Each row is shifted at random along 5 fixed directions that mean nothing.
Known rows, with every step that occurs:
lufez, dubom, nomol, lodebo, sadu: [  71  -28  -22  -12  179   89   73   14  115   41  -68  -48 -275  133
   15 -129  102  318  -75   47    2 -134  -26 -151   20   74  -79  -39
   19   12  -59    3 -142   78  133  -23   91   11  -96   70   14  -35
    5  -40   26   34]
nomol, lufez, dubom, lubol, lodebo: [-121   44    6   13   76   49   52   51   96   17   43   25 -152  -17
   -9  139   99  225  -71  -17  -13 -131   -2 -139   56   13  -36 -102
   41  -28  -99  -22 -129 -121   62   32  -65  -26  -69    4   49   39
   64  -24   13   -1]
lufez, lodebo, sadu, buzo: [-204  -51 -119   -3   34 -124    0 -109   80    2 -130    2 -207   27
   59  -41   95  152    2  113   78  -43  -15 -180  146   48 -126   44
  111  -77 -230 -142 -207   12  -44 -113   13   50  -14  -18  -80 -110
  -54 -117 -100  -41]
sadu, buzo, viregef, lodebo, lubol: [ -63  -31 -242   65 -146   -2   43 -101  235  -32 -129  -64  332 -189
 -129  -92  157  145  -94  204   98  182  -65  -70  203 -142 -138 -140
  -64  -72  -58 -144  -65  -33   -6 -115  -43   55    3   59   -9  -72
   67 -206  -86   22]
lodebo, lufez, dubom, nomol: [ 111  -10  -94   23   41   42    4    3   79   26  -61   63 -106 -123
   -6  -47   76  121 -113  147   46  -33  -49 -115 -105   80  -85 -138
   10   56   24  -14  -75   29  246   66   19   -6   87   45   20  -45
   70   11  -67  -17]
lubol, viregef, lodebo, sadu: [ -54   76  -10 -228   90 -221   94   54 -123 -117   96    5   10  246
  -51   99   52  129  169  -86  -58  -84  -56 -139   56 -223  -57  125
   11  -72   60  129    0 -118 -165  -56 -121   39 -175   48   46   49
    1  143   87   26]
nomol, buzo, lodebo, sadu, lufez: [-198  -36   31  -90   48 -191   18  -54    0   -6  -37  -60  -33   98
  107   53   83  123  126   18   66 -120  -32 -222  149  -51  -92  154
  156  -73  -98 -148 -151  -42 -117  -93  -64  104  -68   -5  -18  -65
  -76  -32  -11  -13]
sadu, buzo, lodebo, lufez, dubom: [-117    7  -99   14  -24   -4   35  -62  125    6  -33   47  -50 -120
  -22  107   72   55  -77   98   74   -5  -21 -237   85   52  -13 -152
    1  -56 -154 -107 -107  -24   85  -13  -48    6   27   20   38  -26
  129 -138  -48  -46]
lodebo, lubol, viregef, sadu: [ -96   -3 -120  -37   63  -78  -12   46   69  -40  -32  -73  284  158
 -190   63  124   36   87 -179    1   41   61   71  -17  -85 -155   70
  108  -28  111   82  -59 -208  -87 -276   35  -73 -280  -27  -81  -36
 -164 -103  -18   31]
sadu, lubol, lodebo, lufez, dubom, viregef: [  82   72   26  -90   56  -32   63   62   18  -85   61   11    9 -123
   33   64  106  138  -57  124   32  -58  -79 -237  -50  -27  -41 -109
  -77   -4  -77    8  128 -106  190   51 -104    7   50   71  118  -90
   98  171  -48   45]
lubol, lodebo, lufez, dubom, viregef: [   2  -19 -229  144 -108  139   88  -96  305   30 -147  147 -128 -407
  -71  -50  126  392 -267  357   77   60 -124 -185  257  -97  -67 -338
 -188  -77 -159 -171 -110   61  342  138  -68   38  138   57   65  -43
  238 -150 -105   -8]
buzo, lubol, viregef, sadu, dubom, lufez, lodebo: [ -37   81 -164  -51  -61  -97   65  -33   70  -20   24   95  125 -150
  -77   70  143  226  -90  125  -26  -41  -60 -269  125  -58  -89 -170
 -118  -62   -3 -128  -65 -114   63  108 -157   51   96   58   78  115
  134   92  -46   11]
buzo, dubom, nomol, lodebo, sadu: [ 179   30 -153  -29  155   37  -18   16   83   17  -42   38  143   31
  -28  -70  118  229 -108   47  -41  -61   -6 -183 -104  100 -116 -189
  -68   68    9    4  -28   32   83  -14  -12  -45   67   64   16   71
   54   67  -48  -29]
viregef, lodebo, sadu, dubom: [  43  -16 -408  114  -16   85  -67 -145  276   73 -265  102  290 -216
 -160 -110  225  200 -261  194   52  142   -5 -309   35  151 -135 -365
 -171  -87 -136 -154  -64   34  137 -114   61  -78  124   -4 -109  -21
   74 -158 -163  -41]
dubom, buzo, lubol, viregef, sadu: [  18   44 -116  -52  -29 -115   34   16   53  -17   41  -19  365    7
 -137   25   90  154   28  -60  -55   -1  -21   72   27  -93 -132  -17
   -6   34  274   52  -35 -143  -60  -72  -99    0  -90   40   36  147
   43   14  -17   -5]
lubol, viregef, lodebo, lufez, dubom, nomol: [ -44  -16 -185   57   41   79   15   -1  160   -5  -76   34  -24  -77
 -152   12   76  158  -79   85   51  118  -27  -79   12 -140 -149 -108
   37  -33  -22  -59 -148  -58   91  -85   66  -22  -76   52  -48  -75
   11 -146  -58   24]
lubol, lodebo, sadu, lufez: [  93   72  153 -205  188   -1  125  128  -17  -20   50  -47   65  252
  -38  117  124   72  103 -220  -39 -277   16 -315  -55  101  111   22
  -87  -50  -73  194  141 -111  195  -46  -20  -60 -276   -2  125   13
   62   84  203  112]
lodebo, lufez, dubom, buzo, viregef: [   5  101 -279  146  -13  271    7   33  256  101   64  153  164 -286
 -266  187   60  207 -292  -74 -103   -2   61 -103  -57  207   34 -525
 -178   46  -40  147 -124 -147  317   15  -88 -190  -43   -8  116  222
  332 -217    3 -118]
lodebo, lufez, dubom, buzo, sadu, lubol, viregef: [  62   43   43 -110  116 -143  -43   86  -66  -63   83  -51  201   34
   -1  140   70  -27  102 -123   28  -68   15  -72 -246   60 -116   79
  124   50  168   64  115 -205   85 -152  -36  -58  -99   10   35 -101
  -99  156  -91    0]
sadu, buzo, dubom, viregef, lodebo: [  -2  -14   55 -113  -26 -139   57  -34  -12 -105   17 -176  200   89
    5    0   34   24  171   14   95  184 -105   16   13 -183 -167  180
  110  -30  259    5   18  -80 -181 -135   21   95 -116  117   16  -70
    5  -23  -13   64]
sadu, lubol, viregef, lodebo, lufez, dubom, nomol, buzo: [  61  127  124 -217  266 -108   12  205 -158 -104  223 -102  128  264
  -12  156   34  -86  129 -227  -66 -107   36 -171 -290   -6  -54   87
   94  106  -25  175  104 -239 -101 -148  -36  -50 -190   71   78  -23
  -34  225   79   64]
lodebo, lufez, dubom, lubol, viregef: [-196  110 -111  -46   49  -93  -36   73  -47  -54  165  101  -39  -67
  -62  281   43  110  -20  -76  -63  -44   38 -105 -106  -16  -91 -112
  100    6  -42   75 -118 -295   -1  -23 -160  -66  -24  -44   18   68
   34   82  -75  -93]
lubol, lodebo, lufez, dubom, nomol: [  87   92  148 -188  302  -22    3  205 -167  -97  183  -24  -90  280
   -7  216  -16 -102  134 -245  -41 -137   56 -106 -365   41  -25   77
  143   81   39  251   87 -170   34  -92   22 -129 -190   41   53  -44
  -45  181   77   27]
nomol, dubom, buzo, lubol, lodebo, lufez: [  31  -44  343 -143  -35 -120  235   38   30  -60   74 -238  -70  142
  115    6   74  203  231  -24  135  -88 -122   64  173 -141   27  282
   96  -11  254   23   53  -67   44   30  -36  207 -278   80  183  -49
  101  -23  184  128]
buzo, lodebo, lufez, dubom, viregef, sadu: [ 110  -82 -124  100  -15  172   78  -37  259   24 -144  -65  102 -151
 -168 -117  116  260 -108  117  108  147  -75   -4   91  -87 -124 -127
  -32  -72  189  -30  -46   55  290  -82  119  -18 -121  118   49 -117
   35 -215  -44   60]
lufez, lodebo, lubol, viregef, sadu: [-174  -66 -284   68  -72 -133    0 -106  166  -47 -179   58  -14 -140
  -72 -111  146  243  -75  274   99  108  -68  -48  251 -222 -234  -17
   55  -96 -119 -238 -195    0  -33  -96  -28   73   53   30 -103 -149
 -120 -110 -201   -9]
sadu, viregef, lodebo, lufez, dubom, lubol: [-216   14   19  -44  -26   -2  105    4   71  -41   60 -143  -74   14
  -69  100   86  209   52  -21   59   77  -31 -113  100  -94  -78   49
  110 -114    5   13 -147 -214    7  -85   -5   65 -220   38   44  -42
   35 -123   43   52]
dubom, lufez, lodebo, sadu: [  10   47 -175   10   93   82   20   23   89   35  -23  121  -92 -115
  -66   21   96  266 -154   57  -43 -117  -10 -228  -14  128  -36 -249
  -68  -32 -160   57 -108  -13  241   72  -60  -80   36   22   71   44
  111   -5  -20  -64]
nomol, lodebo, lubol, viregef, sadu, lufez, dubom: [ -45   74 -100 -128   76 -228  -18   29  -64  -89   29   86   27  -41
   52   68  140  126  -22  143   10 -103  -64 -361    0 -122 -116  -31
  -12  -42 -163 -140   13 -102  -12    1 -146   48  114   37   18  -89
  -62  258 -120   20]
viregef, sadu, buzo, lodebo, lufez, dubom: [ -24 -101  118 -102  -52 -150  166  -82   62  -26 -101 -161 -138   92
   55  -92   89  111  157   97  177   -8 -116 -129  203  -92  -31  242
   99 -102  179 -113  -46   54   64  -54   72  178 -188   84   58 -164
   -7 -107   53   99]
lodebo, lubol, viregef, sadu, nomol, buzo, dubom, lufez: [ 223   23  -77 -108   40 -146    2   45   34  -44  -34  -62  458   -9
  -32  -72  161   45   40   24   35    3  -38 -135  -91  -13 -139   -3
  -47   90  164  -46  128 -115   98  -87  -41   48  -20   41   51  -48
  -26  132  -46   84]
buzo, dubom, viregef, sadu, nomol, lubol: [  37  -21  259 -237   61 -247  116   37 -126  -83   76 -296   88  408
   82  -60   98   85  302 -132   38  -77  -62   49    2 -147 -169  410
  206   11  404   30  -12 -130 -219 -126   18  179 -249   90   30   -8
 -164  147  101  158]
lubol, lodebo, sadu, viregef: [  23   11 -109  -52  154  -57  -83    2   45  -81 -111   20  231   56
  -41   45  122    7   13    4   39   38   10 -165  -92  -49 -183  -33
    6  -34 -176  -16   77  -70   12 -226   20 -100  -34    5  -85 -155
 -122   48 -132   29]
buzo, lodebo, lubol, viregef, sadu, nomol, lufez: [ 111  -90   96 -149   29 -210   79   -3   18 -113 -136 -174  223  171
   59 -165  173   52  187  140  161  -23 -114  -86  124 -322 -179  286
   81  -62   94 -178  101   46  -12 -114   15  163  -92   99    9 -251
 -218   96  -19  192]
lodebo, lufez, dubom, viregef, sadu, buzo: [-152 -110  402 -231  -90 -270  317  -49  -70  -53   47 -352 -455  302
  151  -71   26  257  409  -57  157  -99 -163   26  324 -202   -5  594
  234 -122  401   35 -130  -94  -23  -27   59  338 -486   72  123 -124
   -4  -70  243  181]
sadu, nomol, lufez, dubom: [  43   15   21  -46  111  -55  -45   18   -4   11  -59   65 -109   72
   76   40   99  -68  -39   57   32 -151  -23 -214 -109   71  -87  -47
   54   32 -135  -82  -56   35   58    9    0  -14   99   14  -19  -55
  -39   96  -61   29]
lodebo, lubol, viregef, sadu, dubom, nomol, buzo: [ 161  -92  -97  -18   41 -155  -36  -65  111  -34 -201 -159  324   -1
   34 -255  188  112   37  163  135  118  -60  -40  -26  -56 -270  139
   52   69  130 -177   49  -19   15 -211  111  104  -21   54 -107 -223
 -163   36 -149  106]
buzo, dubom, viregef, sadu, lubol, lodebo: [  26   75  -39 -157   49 -187   25   23  -42  -90   66  -50  327   77
  -36   80  107  103   83  -39  -31   10  -32 -151  -33  -83 -142   34
   -6   -8  227   -6   78 -195 -162  -89 -100   18  -45   61   19   61
  -14  178  -50   28]
lubol, viregef, lodebo, lufez: [  42   14 -304   45  -71  -42  -30  -61  152  -47 -147  183  270 -299
 -115  -26  132  132 -160  300   61  136 -112 -174   92 -218 -143 -261
 -146  -60 -144 -138    7   41  113   28 -109   -2  207   59  -12  -60
   95    1 -157  -19]

Rows:
[ 261  -17  -24  -51    3 -132  -32    3   55  -44 -103  -87  509  -81
   -7 -104  181   11   35   72  102   77  -88  -52 -119  -29 -203   41
  -11   73  244  -89  179  -56  114 -111   18   41   29   81   20 -127
  -74  142 -115  106] | nomol, lubol, viregef, sadu, buzo, dubom, lufez
[ -24  -27   78 -111  -30  -68  213  -42  129    9  -26 -190   58  142
  -33  -65  185  360  110   22   55 -117  -65 -187  263 -160  -52  132
  -26 -111  116 -132  -85  -92   30    2  -33  205 -239   67   73   42
   56  -43  170  160] | buzo, sadu, dubom, nomol, lubol, viregef, lodebo, lufez
[ 187   -6 -240   71  135  124 -108   67  176   31 -142   -5  383 -101
 -197  -66  196   19 -155  -13   39   65   63 -151 -272  126 -191 -185
  -16   59   27  -23   53 -124  306 -223  154 -161  -54    8  -84 -166
 -146  -26 -152   74] | lodebo, lubol, viregef, sadu, lufez, dubom, nomol
[ -35   35 -124   -1  115   -8  -34   26  104   29  -47   89   21   41
  -41   98  176   68  -92  -11    2 -165   65 -263  -25   92  -87 -160
   13  -15 -209 -144  -84  -85   91  -76  -39  -68   17  -47  -24   -8
  -60    5  -70   13] | buzo, lubol, lodebo, sadu, nomol, lufez, dubom
[  28   86 -162  -78  197  -16 -113   57  -40  -17   60   -3  334  120
 -113  153  101   30   11 -186  -78    4   85 -230 -275   44 -172 -128
   43   14   31   64  -21 -202  -97 -184  -21 -133  -72   11  -54   66
  -51  114  -25  -25] | buzo, viregef, lodebo, sadu, dubom, nomol, lufez
[ 135  -83  189 -110   53  -92   75   33   46  -56  -63 -297  337  166
  -18  -57  135    6  234 -134  180   90  -27   62 -112   -1 -109  298
  159  -14  387   49  177 -130   86 -252  163   45 -327   53   21 -201
 -129  -50   43  156] | viregef, sadu, dubom, buzo, lubol, lodebo, lufez
[ -70 -107  133  -65  -65 -148  131  -32   42  -71  -34 -258 -158   38
  119 -158   78  179  164  203  191   69 -156  -25  181 -271 -176  332
  222  -29  150 -197 -127  -15  -38  -63   50  263 -133  127   28 -259
 -111  -58   -2  140] | sadu, lufez, dubom, nomol, buzo, viregef, lodebo, lubol
[ -24  -82    5   42   70   30   52  -35  217   12 -127 -163  -10  116
  -18 -115  154  214   11   18  110   15    1    4  113  -20 -172   81
   99   -8  -47 -144 -115  -26   62 -209  128   58 -186   28  -29 -144
  -97 -196  -45  101] | lufez, lodebo, sadu, nomol, dubom, buzo, lubol, viregef
[ 118   41 -295  -18   82 -151 -187  -19    0  -61  -76   87  484 -141
  -35   -1  184   31  -75  151   32  115   -9 -220 -230  -82 -316 -149
   15   33  -14 -200   58 -105  -41 -123  -68  -46  250   32 -110  -84
 -139  233 -258  -17] | buzo, lubol, viregef, lodebo, sadu, dubom, nomol, lufez
[ -18  -39 -135  -26  -13 -177  -37  -91   58  -71  -70 -136  310  -76
   38  -93  135  178   44  162  108  159  -70  -67   36 -135 -267   68
   95  -45  109 -179  -14  -75 -149 -167  -33   97   42   77  -53 -136
 -101   33 -163    4] | nomol, buzo, sadu, dubom, viregef, lodebo, lubol
[  78  -10   58  -58   30  -90   73   15   72  -38  -25 -104  152   16
    2  -57  132  119   53   43   75   -3  -81  -79   69  -78 -131   88
   18    6   79  -92   29  -44   63  -55   10   84  -84  105   76  -85
  -12   34   -8  117] | nomol, buzo, lubol, viregef, sadu, dubom, lufez, lodebo
[  24  128   21 -179   72 -141   90   69  -75  -79  171   57    9  -32
   34  179   86  199   12   18  -62 -215  -41 -319  -16  -26   -2  -89
  -82  -36    4   16   87 -176   93  108 -232   20   26   48  159   73
  119  277    9   -5] | buzo, sadu, lubol, lodebo, lufez, dubom, viregef
[ 150  -30   59 -143  -14 -139  175   -4   65  -72  -75  -73  -16   76
   40 -144  176  183   46  212  103 -121 -142 -241  214 -231  -50   97
  -86  -63   36 -174   67   77  149   65  -51  183  -36  120  122 -135
   -9  110   38  176] | buzo, lodebo, lubol, viregef, sadu, nomol, lufez, dubom
[ 135 -116  -23   11 -100   15  156  -80  275  -11 -214 -202  354 -131
  -70 -245  207  295   11  193  176  101 -124  -62  255 -163 -100   60
  -86  -86  153 -137   85   38  271  -86   67  138 -153  100   74 -182
   32 -167    4  166] | dubom, lubol, viregef, sadu, buzo, lodebo, lufez
